Below is a small trained network, with its code and all its weights. Each question gives an input and a class and asks what happens when units are switched off, that is, made to give their printed mean instead of their output.

import numpy as np


def w(rows, s, z=0):
    codes = np.array(rows[::2]) - 128.0
    scale = np.full(codes.shape[1], s)
    scale[-1] = z or s
    return codes * scale


def f(y):
    return y / 2 * (1 + np.tanh(0.7978845608 * (y + 0.044715 * y**3)))


def log_softmax(a):
    a = a - a.max(-1, keepdims=True)
    return a - np.log(np.exp(a).sum(-1, keepdims=True))


def net(x, mask):
    res = np.array(x, float).reshape(1, 5) / 4 @ E
    y = f(res @ A[0][:, :-1].T + A[0][:, -1])
    res = res + np.where(mask, y, B[0][:, -1]) @ B[0][:, :-1]
    return log_softmax(res[-1] @ U[:, :-1].T + U[:, -1])


A, B = {}, {}
E = w([
[133,185,22],'x0',
[92,24,101],'x1',
[9,206,136],'x2',
[128,129,128],'x3',
[128,128,129],'x4',
],0.016)
A[0] = w([
[148,65,95,101],'N1',
[95,162,97,126],'N2',
[149,149,79,159],'N3',
[48,94,108,102],'N4',
[171,84,98,158],'N5',
[118,100,250,246],'N6',
[245,150,151,150],'N7',
[151,88,169,163],'N8',
[159,89,193,168],'N9',
[145,175,65,172],'N10',
[112,211,163,122],'N11',
[136,103,120,149],'N12',
],0.018,0.012)
B[0] = w([
[82,82,185,190],'N1',
[79,116,65,161],'N2',
[130,36,117,171],'N3',
[173,249,56,170],'N4',
[118,36,174,204],'N5',
[142,188,182,253],'N6',
[210,141,80,222],'N7',
[162,148,141,196],'N8',
[155,152,140,212],'N9',
[120,68,105,189],'N10',
[75,103,165,181],'N11',
[143,130,159,158],'N12',
],0.014,0.025)
U = w([
[230,172,135,36],'0',
[134,95,249,48],'1',
[16,185,228,95],'2',
[95,235,145,252],'3',
[191,76,72,121],'4',
[106,33,173,201],'5',
[25,106,106,250],'6',
[111,150,22,15],'7',
],0.012,0.0023)

Each question gives the input, the list of numbers given to net, and the class t.
The units are the neurons (one row each of A and B). Each row of codes is followed by its name. A weight is (code - 128) times the scale printed after its matrix; where a second scale follows, it is the last column's (A, B and U).
mask holds one flag per neuron, in row order. A switched-off neuron (its flag False) gives its mean, the last column of its row in B, instead of its output. The means were averaged over made-up inputs and are rounded, as every weight is.
A unit's drop is (log p(t) with every unit on - log p(t) with that unit switched off) / (log p(t) with every unit on - log p(t) with every unit switched off).
The circuit of an input: a set's keep is (log p(t) with only the set's units on - log p(t) with every unit switched off) / (log p(t) with every unit on - log p(t) with every unit switched off). Starting from all 12 units, units are removed one at a time, each time the one whose removal leaves the highest keep (on an exact tie, the one counted first), for as long as the keep stays at least 0.8.
circuit, biggest first: the units of the circuit, biggest drop first
most important unit: the unit with the biggest drop
k most important neurons: the k neurons with the biggest drops, biggest first
drop of u: that unit's drop, to one decimal
input [5,0,-2,-2,-6], class 4: most important unit => N11
input [-2,0,-1,-1,6], class 0: 2 most important neurons => [N1; N11]
input [1,-4,8,-8,-3], class 6: circuit, biggest first => [N6; N2]
input [-4,6,2,-3,-3], class 3: 2 most important neurons => [N4; N7]
input [7,1,-7,-2,0], class 5: 3 most important neurons => [N5; N1; N4]
input [3,1,1,3,8], class 7: 3 most important neurons => [N5; N1; N11]
input [7,2,-1,3,8], class 5: 2 most important neurons => [N7; N4]
input [-7,0,-7,-2,-5], class 0: 4 most important neurons => [N7; N9; N8; N11]
input [0,7,-8,4,-4], class 1: 4 most important neurons => [N8; N10; N9; N12]
input [2,7,-5,4,5], class 5: 2 most important neurons => [N6; N5]
input [2,6,1,-7,3], class 7: 2 most important neurons => [N4; N6]
input [-1,0,-2,-3,-8], class 0: 3 most important neurons => [N11; N1; N3]
input [0,-7,5,-2,-8], class 2: 2 most important neurons => [N11; N7]
input [8,-4,-1,5,1], class 4: most important unit => N3
input [1,8,-7,-2,-7], class 5: 2 most important neurons => [N6; N5]
input [7,-7,2,-6,7], class 6: 2 most important neurons => [N11; N2]
input [0,-5,4,1,-5], class 2: 2 most important neurons => [N7; N11]
input [8,1,4,-7,5], class 7: 3 most important neurons => [N5; N1; N4]
input [-6,-6,-6,2,-7], class 0: drop of N4 => 0.0
input [3,-1,-5,5,7], class 4: drop of N7 => 0.8
input [-7,7,8,0,1], class 3: drop of N4 => 0.4
input [-6,-3,0,-1,7], class 0: most important unit => N5
input [2,-2,-1,-4,-6], class 4: drop of N6 => 0.2
